Below is a small trained network, with its code and all its weights. Each question gives an input and a class and asks what happens when units are switched off, that is, made to give their printed mean instead of their output.

import numpy as np


def w(rows, s, z=0):
    codes = np.array(rows[::2]) - 128.0
    scale = np.full(codes.shape[1], s)
    scale[-1] = z or s
    return codes * scale


def f(y):
    return y / 2 * (1 + np.tanh(0.7978845608 * (y + 0.044715 * y**3)))


def log_softmax(a):
    a = a - a.max(-1, keepdims=True)
    return a - np.log(np.exp(a).sum(-1, keepdims=True))


def net(x, mask):
    res = np.array(x, float).reshape(1, 6) / 4 @ E
    y = f(res @ A[0][:, :-1].T + A[0][:, -1])
    res = res + np.where(mask, y, B[0][:, -1]) @ B[0][:, :-1]
    return log_softmax(res[-1] @ U[:, :-1].T + U[:, -1])


A, B = {}, {}
E = w([
[110,224,84,30,86,183,147,121,240,67],'x0',
[97,65,57,193,117,126,223,20,178,144],'x1',
[63,129,233,193,61,191,60,60,142,114],'x2',
[114,97,115,2,57,111,124,48,44,152],'x3',
[59,190,138,169,41,112,229,214,80,157],'x4',
[146,195,47,189,65,16,24,99,158,170],'x5',
],0.0078)
A[0] = w([
[176,81,121,78,190,127,71,46,148,96,66],'neuron 1',
[146,169,181,82,139,154,73,205,80,101,55],'neuron 2',
[111,104,125,1,32,105,126,55,49,159,41],'neuron 3',
[94,222,70,44,84,186,126,140,217,48,28],'neuron 4',
[109,74,187,111,201,228,180,152,123,101,49],'neuron 5',
[184,153,67,61,194,78,170,165,124,163,46],'neuron 6',
[54,167,126,125,34,117,199,177,63,151,62],'neuron 7',
[176,189,189,75,138,119,68,203,81,113,81],'neuron 8',
[76,183,138,151,57,104,199,169,79,134,40],'neuron 9',
[158,187,77,169,49,43,43,115,141,157,10],'neuron 10',
[116,68,148,179,157,100,115,159,67,146,62],'neuron 11',
[99,144,179,150,73,216,63,81,127,140,55],'neuron 12',
[119,79,163,69,142,193,188,109,70,87,59],'neuron 13',
[147,171,168,219,189,126,149,188,227,91,2],'neuron 14',
[121,70,71,165,118,158,243,45,162,135,54],'neuron 15',
[127,181,123,93,98,143,164,100,204,110,65],'neuron 16',
[153,146,92,153,79,63,44,109,152,158,41],'neuron 17',
[157,100,116,124,171,132,69,89,143,93,46],'neuron 18',
[163,83,125,88,189,151,47,76,158,105,96],'neuron 19',
[49,142,248,179,73,134,73,55,147,94,52],'neuron 20',
[148,116,68,94,169,61,173,154,118,124,39],'neuron 21',
[153,104,207,98,141,167,164,163,127,100,78],'neuron 22',
[149,68,154,188,155,75,114,120,29,187,39],'neuron 23',
],0.0096,0.0076)
B[0] = w([
[153,163,218,190,67,147,180,196,190,184,212],'neuron 1',
[103,89,107,217,53,82,131,27,147,132,202],'neuron 2',
[94,62,49,236,202,215,2,217,151,110,236],'neuron 3',
[170,118,207,92,204,200,108,52,20,181,255],'neuron 4',
[34,196,93,46,162,79,126,153,120,184,224],'neuron 5',
[166,35,111,92,167,58,203,166,77,26,219],'neuron 6',
[162,161,224,170,102,139,182,174,199,151,214],'neuron 7',
[100,96,117,220,55,82,119,11,170,98,225],'neuron 8',
[162,163,225,150,110,122,174,176,193,142,193],'neuron 9',
[63,186,70,39,182,82,132,133,155,191,247],'neuron 10',
[159,135,178,80,173,203,117,76,61,144,184],'neuron 11',
[189,57,96,105,167,57,184,160,85,35,199],'neuron 12',
[76,192,72,52,144,90,103,145,152,158,204],'neuron 13',
[108,72,60,185,188,219,26,192,153,100,210],'neuron 14',
[99,106,101,203,52,69,103,21,164,110,231],'neuron 15',
[153,141,188,118,157,150,97,68,59,162,190],'neuron 16',
[51,191,95,52,146,91,131,137,141,173,220],'neuron 17',
[125,154,204,143,114,136,163,162,154,131,166],'neuron 18',
[181,164,192,161,70,130,185,179,200,154,216],'neuron 19',
[159,52,96,73,154,71,198,163,86,41,235],'neuron 20',
[148,65,127,113,162,92,153,130,111,73,187],'neuron 21',
[93,182,78,89,155,71,105,122,136,155,184],'neuron 22',
[174,138,197,70,169,213,78,46,85,161,216],'neuron 23',
],0.0089,0.0098)
U = w([
[54,179,87,49,146,83,140,153,140,169,122],'0',
[181,120,194,88,155,202,120,59,44,153,122],'1',
[171,148,207,161,99,137,194,212,191,144,121],'2',
[181,54,103,87,145,72,201,170,86,29,122],'3',
[95,98,103,199,75,82,126,8,162,109,121],'4',
[109,86,65,182,162,217,45,226,147,108,127],'5',
[168,150,67,119,74,162,135,144,114,123,255],'6',
[153,143,98,116,76,153,139,151,90,115,104],'7',
],0.012,0.022)

Each question gives the input, the list of numbers given to net, and the class t.
The units are the neurons (one row each of A and B). Each row of codes is followed by its name. A weight is (code - 128) times the scale printed after its matrix; where a second scale follows, it is the last column's (A, B and U).
mask holds one flag per neuron, in row order. A switched-off neuron (its flag False) gives its mean, the last column of its row in B, instead of its output. The means were averaged over made-up inputs and are rounded, as every weight is.
A unit's drop is (log p(t) with every unit on - log p(t) with that unit switched off) / (log p(t) with every unit on - log p(t) with every unit switched off).
The circuit of an input: a set's keep is (log p(t) with only the set's units on - log p(t) with every unit switched off) / (log p(t) with every unit on - log p(t) with every unit switched off). Starting from the 12 units with the biggest drops (on a tie, the unit counted first), units are removed one at a time, each time the one whose removal leaves the highest keep (on an exact tie, the one counted first), for as long as the keep stays at least 0.8.
circuit, biggest first: the units of the circuit, biggest drop first
unit that matters most: the unit with the biggest drop
top k neurons: the k neurons with the biggest drops, biggest first
drop of u: that unit's drop, to one decimal
input [-8,6,-7,-2,8,-1], class 1: unit that matters most : neuron 23
input [2,-1,-5,4,-3,-6], class 0: top 2 neurons : [neuron 13; neuron 5]
input [7,5,4,4,-6,2], class 1: top 2 neurons : [neuron 4; neuron 16]
input [-7,7,1,-2,3,5], class 1: top 2 neurons : [neuron 23; neuron 11]
input [7,5,-7,-1,8,-1], class 2: top 2 neurons : [neuron 7; neuron 9]
input [5,7,7,-5,-7,-1], class 2: top 2 neurons : [neuron 1; neuron 19]
input [0,-6,8,-6,-4,6], class 3: top 2 neurons : [neuron 20; neuron 12]
input [0,4,-6,0,7,-5], class 2: top 3 neurons : [neuron 7; neuron 9; neuron 20]
input [-5,3,2,5,5,-5], class 0: top 2 neurons : [neuron 13; neuron 4]
input [-8,-5,-4,0,2,-8], class 0: top 2 neurons : [neuron 5; neuron 13]
input [7,1,-2,7,-6,-7], class 0: top 3 neurons : [neuron 13; neuron 5; neuron 14]
input [4,-8,4,7,-8,-1], class 2: top 2 neurons : [neuron 1; neuron 19]
input [0,0,-4,-8,-8,-8], class 0: top 4 neurons : [neuron 5; neuron 22; neuron 3; neuron 13]
input [1,-6,-6,-5,-3,-7], class 0: circuit, biggest first : [neuron 5]
input [3,2,-3,7,8,3], class 2: top 2 neurons : [neuron 7; neuron 9]
input [-6,-6,0,1,7,4], class 2: top 3 neurons : [neuron 7; neuron 9; neuron 4]
input [3,-8,4,0,1,2], class 4: drop of neuron 8 : 0.1
input [4,-6,3,6,-1,5], class 4: drop of neuron 14 : 1.0
input [7,-4,5,-2,0,3], class 1: drop of neuron 4 : 1.2
input [-6,-7,-4,8,-6,4], class 5: circuit, biggest first : [neuron 3]
input [6,-1,-6,1,-4,3], class 1: drop of neuron 20 : 0.3
